Look-ups in named tables: a row name and a column name give one cell, copied from the table.

Fov =
         Lur  Regel  Vib  Kop  Relub  Bufo  Soz
Biz      141    142  133  102    110   142  109
Gode     149    153  127   87     95   153   96
Kenu      80     77   94  152    134    77  134
Norupi   113    112  117  127    125   112  123
Tevo     179    184  141   61     78   184   78
Dev      150    152  132   90    100   152  100
Somulud  135    137  121  101    105   137  106
Ribivod   40     37   63  182    143    37  143
Pakesit  215    224  152   27     51   224   49
Rozipo   126    126  121  112    114   126  114

What is the Soz of Norupi in Fov?
123
What is the Kop of Kenu in Fov?
152
What is the Lur of Rozipo in Fov?
126
What is the Soz of Gode in Fov?
96
What is the Lur of Dev in Fov?
150
What is the Regel of Dev in Fov?
152
What is the Vib of Ribivod in Fov?
63
What is the Vib of Tevo in Fov?
141
What is the Vib of Dev in Fov?
132
What is the Kop of Rozipo in Fov?
112
What is the Kop of Somulud in Fov?
101
What is the Relub of Rozipo in Fov?
114
Which row has the largest Relub? Ribivod

Zonedez:
|  | Lam | Zuk | Rel | Rir | Zud | Zutel |
|---|---|---|---|---|---|---|
| Bodi | 195 | 132 | 242 | 45 | 157 | 92 |
| Netof | 58 | 113 | 66 | 166 | 85 | 164 |
| Dozoluv | 73 | 110 | 50 | 137 | 116 | 158 |
| Vur | 62 | 112 | 76 | 200 | 81 | 162 |
| Gobu | 107 | 125 | 118 | 139 | 149 | 187 |
| Rog | 203 | 139 | 213 | 48 | 141 | 144 |
| Kebuten | 159 | 251 | 103 | 148 | 189 | 71 |
| Rus | 148 | 80 | 182 | 170 | 114 | 187 |
| Ripo | 78 | 111 | 48 | 130 | 132 | 155 |

Zuk of Netof is 113
Lam of Gobu is 107
Rel of Vur is 76
Rel of Rus is 182
Zud of Netof is 85
Lam of Dozoluv is 73
Zutel of Dozoluv is 158
Lam of Rus is 148
Zud of Rog is 141
Zud of Dozoluv is 116
Rir of Gobu is 139
Lam of Bodi is 195
Zutel of Rog is 144
Zud of Gobu is 149
Zuk of Rus is 80
Zutel of Ripo is 155
Rir of Vur is 200
Zutel of Netof is 164
Zuk of Vur is 112
Rir of Bodi is 45
Row with the largest Rel: Bodi

Zar =
,Sirem,Tapokep,Vutud,Mito,Lonoril,Gam,Mosav,Bofur,Kesolog
Rapu,47.3,46.6,57.8,57.4,57.8,47.1,46.6,53.8,55.8
Tatak,26.3,25.6,78.0,77.9,77.9,26.1,25.6,74.3,76.4
Gitupi,37.4,36.7,67.4,67.0,67.3,37.2,36.7,63.5,65.5
Gup,55.4,54.7,50.0,49.4,50.0,55.2,54.7,45.9,47.8
Bipifu,43.6,42.8,61.4,61.0,61.4,43.3,42.8,57.5,59.4
Fosoke,97.4,96.8,9.4,8.4,9.7,97.2,96.8,4.7,6.4
Bebi,70.9,70.2,35.0,34.3,35.2,70.7,70.2,30.7,32.6

Mosav of Gitupi: 36.7
Mito of Gup: 49.4
Kesolog of Gitupi: 65.5
Lonoril of Bipifu: 61.4
Sirem of Bebi: 70.9
Mosav of Tatak: 25.6

Table Bakivat
         Gidagu  Sug  Guduf  Lanafa  Vusuvib  Topesiv
Nidog       894  617    794     357      687      848
Gigagup     303  392    363     756      705      657
Biboro      273  174    625     539      900      714
Vuz         887  291    240     526      426      167
Valu        698  369    589     718      335      513
Todebe      696  899    716     826      520      584
Tiz         240  718    864     330      638      633
Zor         389  875    656     411      158      159
Bere        863  838    440     487      805      565
Vir         458  357    700     192      351      563

What is the Gidagu of Gigagup in Bakivat?
303
What is the Sug of Zor in Bakivat?
875
What is the Vusuvib of Bere in Bakivat?
805
What is the Topesiv of Biboro in Bakivat?
714
What is the Vusuvib of Valu in Bakivat?
335
What is the Sug of Tiz in Bakivat?
718
What is the Vusuvib of Tiz in Bakivat?
638
What is the Vusuvib of Vir in Bakivat?
351
Row with the largest Topesiv: Nidog

Gata:
|  | Radozav | Fal | Zafuv | Zagi | Vego |
|---|---|---|---|---|---|
| Gitir | 10 | 91 | 19 | 40 | -55 |
| Gar | 29 | -50 | 21 | 0 | 93 |
| Ruditim | 29 | -50 | 21 | 0 | 93 |
| Fotimal | 29 | -50 | 21 | 0 | 93 |
| Nomav | 10 | 91 | 19 | 40 | -55 |
| Mibezik | 29 | -50 | 21 | 0 | 93 |
| Livul | 10 | 91 | 19 | 40 | -55 |
| Fek | 10 | 91 | 19 | 40 | -55 |
| Lunan | 29 | -50 | 21 | 0 | 93 |
| Kelozig | 10 | 91 | 19 | 40 | -55 |
| Zug | 10 | 91 | 19 | 40 | -55 |
| Bor | 29 | -50 | 21 | 0 | 93 |
| Rebi | 29 | -50 | 21 | 0 | 93 |
| Gogus | 29 | -51 | 21 | 0 | 94 |

What is the Zagi of Rebi in Gata?
0
What is the Fal of Kelozig in Gata?
91
What is the Zagi of Bor in Gata?
0
What is the Radozav of Nomav in Gata?
10
What is the Fal of Bor in Gata?
-50
What is the Zafuv of Fek in Gata?
19
What is the Zagi of Livul in Gata?
40
What is the Zafuv of Ruditim in Gata?
21
What is the Radozav of Fek in Gata?
10
What is the Fal of Gogus in Gata?
-51
What is the Vego of Ruditim in Gata?
93
What is the Vego of Fotimal in Gata?
93
What is the Vego of Gar in Gata?
93
What is the Radozav of Rebi in Gata?
29
What is the Radozav of Gogus in Gata?
29
What is the Vego of Mibezik in Gata?
93
What is the Vego of Gogus in Gata?
94
What is the Radozav of Bor in Gata?
29

